After every row comes roughly how far along a hidden order it lies, from 0 to 15.
(in the rows, 100 means zero)
[100 101 132  82 160 121  69  68 106 133  48  70  25  85 131 126  94 125
  53 108  90 133  77  80 136   0  28 160]
8
[100  99  71  93 108 117 100  97 109 140 113 103 132  84 123  82 108 101
  97  88 115  98  90 101  95  74  99 110]
11
[ 82 108  95 108  94  86 120  95  96 108  99 109 124 107 127 106 133  84
  81 100 101  99 100 107 116 135  90  89]
15
[104  95  56 109  90  89  92  95  88  99  89  79 104  96  93  86 106  88
 135 110  99 103 106 119  90 109  83 112]
8
[ 83 107 117 104 126  79 122  98 100 157 106 118 102  99 123 103 116  88
  86  82 109 132 100 114  56 112  76  99]
10
[ 98  98  97 100  84  91 116 108 100 125 100  91 113 113 100 100 105  97
  90  86 106 116 100 110 109 113 101 101]
2
[ 87 110  95  71  96 128 153  98 117  92 114 101 124  67  99  78 110  73
  75  91 103 132 111  80 139 120  98  97]
3
[ 91 111  84  85 111 120 131 103 110 106 108  98 138  75 113  88 113  90
  80  86 103 113 101  87 112 100 106 108]
0
[ 94 103  89 102 101  98 108 105 106 106  94  91 110 102 111 112 109  87
  95  93 108 105  94 103 113  94  96 118]
10
[ 84  94  68  68 112 102  88 125 117 103  95  52 154 125 136  99 165  96
 103  96 108  99  90 100 138 137 127 127]
0
[ 94 102  89 109  92  98 111 104 109 107  86 107 115 101 110  99 101  94
  94  94 101 113  93 102 111  93 104 119]
4
[ 88 102  90 102 104  97 121 103 108 122  91  81 105 103 112 100 110 105
  94  90 107 108  93 107 103 106  94 119]
10
[ 86 101  91 114  78  91 129  89 101 115  88  81  76 108  90  90  97  80
  90  94  86 126 102 111 108 142  89 112]
14
[ 95 100  91  97 105  94 114 104 105 108  92  89 115 105 123 115 109 106
 102  89 112 105  94 104 112  85 102 127]
10
[ 86 106  85  98 127  90 106 105 112 110 103  82 109  90 114  95 111  95
  88  99 112  87  89  96 107  80  84 115]
4
[ 95  84 117  74 135  93 132 131 113  93  94  83 147  79 172 107 114 104
  97  76 122  61  84  94  92  35 100 109]
12
[ 93 101  94 103 103  98 108 102 102 118  96  93 105 103 122  95 102  97
  91  95  95 111  98 105 102 122  94 107]
10
[ 87 110 103  93 116  79  86  94 106 119 117 104 113  97 102  90 112 106
  82  98  99 111 102 105  93 108  69  96]
7
[ 91 106  87 100 122  97 121 100 112 117  99  99 130  86 131  93 117 119
  87  83 109 104  90 100 120  81 100 121]
10
[ 92 101  97 105  98 105 112  97 105 120  94  97 109 100 119  93 109 102
 103  96  95 110  93 105 103  97  99 115]
10
[102  99  90  94 110  99 105 103 106 112  92  95 122 102 104 113  95 111
 101  93 115 102  94 103 103  81 103 110]
10
[103 107 100 100 123  99 122 112 107 104  95  92 128  92 118 118 117 107
  99  96 102 109  94  99 104  96 121  98]
9
[ 84 102  90 107 109 103 126  93 107 137  93  80 115  94 126  90 115  98
  80  84 103 118  97 112 102 123  99 118]
10
[ 89 101  89 101 109  95 113 100 109 120  89  76 110 102 121 107 113 100
  92  86 109 110  89 107 106  99 102 119]
10
[ 87 102  95 109 124  99 117 102 106 113  82  71 128  77 121  94 115 120
  91  85 115 102  87 102  87  79 104 106]
15
[ 72 107  91 102 140 117  99 113 102 136  69  93 138  94 141  88 114 115
  83 103 109 103  80 107 109  88 101 116]
10

[105  84 111  87  65  41  79  89 147  73 124 103  89  72  98  96  90  78
  95  92 101 109  89 165  97 100 138 110 163 102  91  95  86 136  70  62
  94 112  92  96 104  99  74 100  22 145  72  98  94 103 110  90  91 100
 111 124 132 100  96  75  90 104  75 112 105 122  66  96 105 143  98  93
 112  99 108]
1
[105 106  93 114 142 157 126 109  33 143 119  81 101 111  82 102 113 112
 100  83 119  80 100  36 132 104  71  88  67  74  73 104 140 115 106 142
  94  85  99 100 102 100 126  97 158  52 132  98 103  90  97 115 104  89
  88  93  72  96 100 122 100 105 126  91  89  96 116 104  95  96 100  97
  94 106  85]
15
[103  90  96  98  80  81  94 100 108  96 128 101  98  86  95 102  95  95
 100  90 107  94  96 133 113 104 125  97 126  97  85  97 108 100  78  83
  96 111  93  96 103 100  82 103  59 121  91  97 104  97 104 101  97  96
 105  93 105  99  96  92  99 105  92  99 102 112 102  99 100 126 101  92
  94 102  98]
4
[104  84 110  88  69  48  86  92 139  78 125 103  90  74  96  97  90  81
  95  93 101 105  91 161 100 100 137 108 158 101  87  96  88 123  69  63
  94 112  92  97 103 100  75 100  28 142  75  96  96 103 109  92  92  98
 109 122 129 100  97  78  91 103  78 110 106 121  73  97 104 140  99  94
 110 100 107]
2
[105 109  93 113 127 148 120 107  46 139 118  85 103 105  86 102 109 111
 101  81 114  83  97  51 139 104  79  91  77  78  78 102 132 123 100 146
  96  84  98  98 102  97 120 100 152  61 135 101 101  88  99 111 103  91
  91  95  78  96  96 113  97 106 118  94  87  99 109 102  96 101  97  95
  97 104  87]
12
[108 111  83 111 112 140 114 110  62 129 120  92  99 103 100 107 104 117
 103  86 107  84  95  90 150 111 110  87  75  91  98 100 132 101  98 147
  97  94  93  98 102  97  99 106 122  74 132 101 106  88  99 109 103  95
  96  67  78  97  91 107 101 106 109  90  88  95 129  98  96 107  98  92
  86 102  80]
7
[111 108  91 107 117 129 110 104  70 128 119  91  96  98  94 104 104 106
 100  84 111  88  91  90 138 107 109  93  88  87  92  98 126 134  94 143
  94  88  95  97 103  96 107 102 120  77 126 101 101  90 102 104 101  96
  98  85  85  96  92 101  96 107 107  96  89 101 114  99  99 120  96  93
  98 102  82]
8
[ 95 101  62 104  64 123 101 115 100  96 129 106 106 103 117 115  94 139
 110 100  93  87 102 156 122 123 146  78  84 115 135 102 121  31  79  78
 103 151  85 101  99 106  44 116   8 120 106 103 138  93  97 114 103  96
  92  31  78 100  87  92 118 100  92  88 101  91 138  91  91  90 107  87
  56  99  92]
0
[124 102 116  97 146 101 113  83  68 106 106  76  65 106  83  95 114  75
  87  85 120 105  84  68 111  96  82 111  98  81 101  99 116 200 105 140
  89  76  98 102 105  98 128  86 108  65 122 100  79 103 103  98  96 100
  94 152  99  98  99 101  83 102 109 116  87 105  41  99 104 138  99  95
 127 101  96]
13
[104 111 102 108 126 131 115 102  75 132 112  86 102  96  88  98 104  97
 100  82 103  95  93  66 146 101  80  98 106  79  75 102 110 131  97 146
  99  80  98  98 101  94 119 102 154  72 133 101  88  90 104 102  99  91
  93 114  98  98  95 102  89 106 105 102  87 107  96 100 101 107  92 101
 111 101  90]
10
[106 113  82 113 118 153 118 116  67 128 117  93 101 108 102 109 103 123
 106  89 102  85  99  95 159 114 112  82  71  95 104 102 128  76 101 145
 100 100  92  99  99  98  93 109 131  76 137  99 111  88  97 112 104  92
  93  58  70  99  90 111 104 105 107  84  88  92 145  98  95  94 102  93
  76 101  77]
7
[101 107 130 105 138 101 114  86  83 120  87  83  96 101  76  89 107  64
  95  88 103 106  99  31 110  84  39 115 122  75  63 104  75 165 111 138
 106  55 107  98 101  94 148  88 166  68 127 101  62 100 105  95  97  94
  93 172 116 102 105  98  79 102 103 119  91 114  54 104 107 103  92 111
 136 100 107]
15
